Here is a tiny trained network, its code and every weight. The questions are about switching its units off for an input and a class, where a switched-off unit gives its printed mean instead of its output.

import numpy as np


def w(rows, s, z=0):
    codes = np.array(rows[::2]) - 128.0
    scale = np.full(codes.shape[1], s)
    scale[-1] = z or s
    return codes * scale


def f(y):
    return np.maximum(y, 0)


def log_softmax(a):
    a = a - a.max(-1, keepdims=True)
    return a - np.log(np.exp(a).sum(-1, keepdims=True))


def net(x, mask):
    res = np.array(x, float).reshape(1, 8) / 4 @ E
    y = f(res @ A[0][:, :-1].T + A[0][:, -1])
    res = res + np.where(mask, y, B[0][:, -1]) @ B[0][:, :-1]
    return log_softmax(res[-1] @ U[:, :-1].T + U[:, -1])


A, B = {}, {}
E = w([
[127,128,128],'x0',
[142,3,30],'x1',
[129,130,131],'x2',
[130,129,126],'x3',
[11,64,189],'x4',
[128,127,126],'x5',
[204,45,228],'x6',
[129,128,127],'x7',
],0.0056)
A[0] = w([
[84,168,64,98],'N0',
[50,145,7,104],'N1',
[29,102,168,92],'N2',
[170,94,170,97],'N3',
[50,94,165,108],'N4',
[2,104,197,94],'N5',
[44,102,180,104],'N6',
[170,78,177,100],'N7',
[116,69,149,98],'N8',
[186,172,185,6],'N9',
[200,163,94,91],'N10',
[165,83,192,183],'N11',
[216,169,95,91],'N12',
[171,88,175,96],'N13',
[6,104,161,102],'N14',
[118,114,135,195],'N15',
[215,189,99,99],'N16',
[147,99,151,172],'N17',
[198,161,97,94],'N18',
[220,207,87,116],'N19',
[133,228,230,91],'N20',
[201,157,109,84],'N21',
[166,70,170,103],'N22',
[75,172,59,93],'N23',
[111,58,229,157],'N24',
[177,84,182,93],'N25',
[170,16,22,100],'N26',
[68,150,72,94],'N27',
[173,83,176,98],'N28',
[59,170,67,89],'N29',
[219,52,161,160],'N30',
[176,94,185,105],'N31',
[185,48,33,101],'N32',
[169,216,194,146],'N33',
[78,174,64,96],'N34',
[156,78,184,109],'N35',
[40,158,72,98],'N36',
[153,12,36,100],'N37',
[55,92,163,80],'N38',
[19,69,171,77],'N39',
[143,225,199,96],'N40',
],0.0069,0.015)
B[0] = w([
[193,171,213,139],'N0',
[156,199,184,157],'N1',
[203,33,89,142],'N2',
[186,196,177,133],'N3',
[195,57,116,145],'N4',
[194,44,93,155],'N5',
[175,41,121,147],'N6',
[168,196,191,138],'N7',
[157,79,185,132],'N8',
[137,160,253,128],'N9',
[224,19,67,136],'N10',
[124,192,79,236],'N11',
[227,32,72,140],'N12',
[193,194,175,135],'N13',
[209,73,116,152],'N14',
[94,187,26,254],'N15',
[209,46,123,149],'N16',
[111,168,101,212],'N17',
[239,21,74,136],'N18',
[152,60,116,169],'N19',
[27,63,207,164],'N20',
[249,2,64,131],'N21',
[165,192,167,139],'N22',
[188,175,207,139],'N23',
[148,159,103,205],'N24',
[227,221,202,136],'N25',
[47,84,213,170],'N26',
[196,221,202,135],'N27',
[193,198,192,137],'N28',
[209,206,121,138],'N29',
[111,171,117,213],'N30',
[180,141,178,142],'N31',
[72,70,165,161],'N32',
[57,90,130,201],'N33',
[196,172,212,140],'N34',
[149,163,159,143],'N35',
[201,214,180,143],'N36',
[60,80,217,166],'N37',
[222,4,48,131],'N38',
[182,52,89,139],'N39',
[44,46,208,158],'N40',
],0.0092,0.0079)
U = w([
[238,6,77,77],'0',
[106,154,90,244],'1',
[197,205,216,1],'2',
[6,30,239,45],'3',
[102,141,56,180],'4',
[102,147,60,167],'5',
[100,144,56,145],'6',
[98,151,64,116],'7',
],0.011,0.0077)

Each question gives the input, the list of numbers given to net, and the class t.
The units are the neurons (one row each of A and B). Each row of codes is followed by its name. A weight is (code - 128) times the scale printed after its matrix; where a second scale follows, it is the last column's (A, B and U).
mask holds one flag per neuron, in row order. A switched-off neuron (its flag False) gives its mean, the last column of its row in B, instead of its output. The means were averaged over made-up inputs and are rounded, as every weight is.
A unit's drop is (log p(t) with every unit on - log p(t) with that unit switched off) / (log p(t) with every unit on - log p(t) with every unit switched off).
The circuit of an input: a set's keep is (log p(t) with only the set's units on - log p(t) with every unit switched off) / (log p(t) with every unit on - log p(t) with every unit switched off). Starting from the 12 units with the biggest drops (on a tie, the unit counted first), units are removed one at a time, each time the one whose removal leaves the highest keep (on an exact tie, the one counted first), for as long as the keep stays at least 0.8.
units of the circuit, in order: the units of the circuit, biggest drop first
unit that matters most: the unit with the biggest drop
top k neurons: the k neurons with the biggest drops, biggest first
drop of u: that unit's drop, to one decimal
input [-8,8,7,0,-3,-2,-8,7], class 2: unit that matters most	N1
input [6,8,5,-3,-2,6,-2,7], class 3: units of the circuit, in order	[N26, N37]
input [-4,8,-8,-7,0,3,-6,-7], class 3: units of the circuit, in order	[N26, N37]
input [1,-8,8,-8,-6,2,4,-7], class 3: units of the circuit, in order	[N20, N40]
input [-6,6,-4,-4,4,1,-3,-1], class 3: top 2 neurons	[N37, N26]
input [-4,-8,3,2,2,6,3,-2], class 3: top 3 neurons	[N20, N40, N33]
input [3,8,4,-6,-3,-4,0,-5], class 3: top 2 neurons	[N26, N37]
input [-4,8,7,0,-7,-5,-1,3], class 3: top 2 neurons	[N26, N37]
input [-2,8,-5,1,-2,-4,-1,7], class 3: top 3 neurons	[N26, N37, N32]
input [0,7,-4,3,-4,6,-5,-5], class 3: top 4 neurons	[N26, N37, N32, N11]
input [1,-8,1,3,-1,-2,1,6], class 3: top 3 neurons	[N20, N40, N33]
input [-7,8,-3,-5,4,7,-3,-2], class 3: top 2 neurons	[N37, N26]
input [0,1,2,-7,-7,-5,-7,1], class 0: drop of N16	0.1
input [-7,-6,-7,-2,8,-7,-1,2], class 0: drop of N5	0.1
input [-3,-3,-2,5,-8,-2,-7,0], class 0: drop of N36	0.0
input [-1,6,0,-3,2,-3,-4,4], class 3: drop of N37	0.5
input [0,-6,6,6,5,1,-8,-6], class 2: top neuron	[N36]
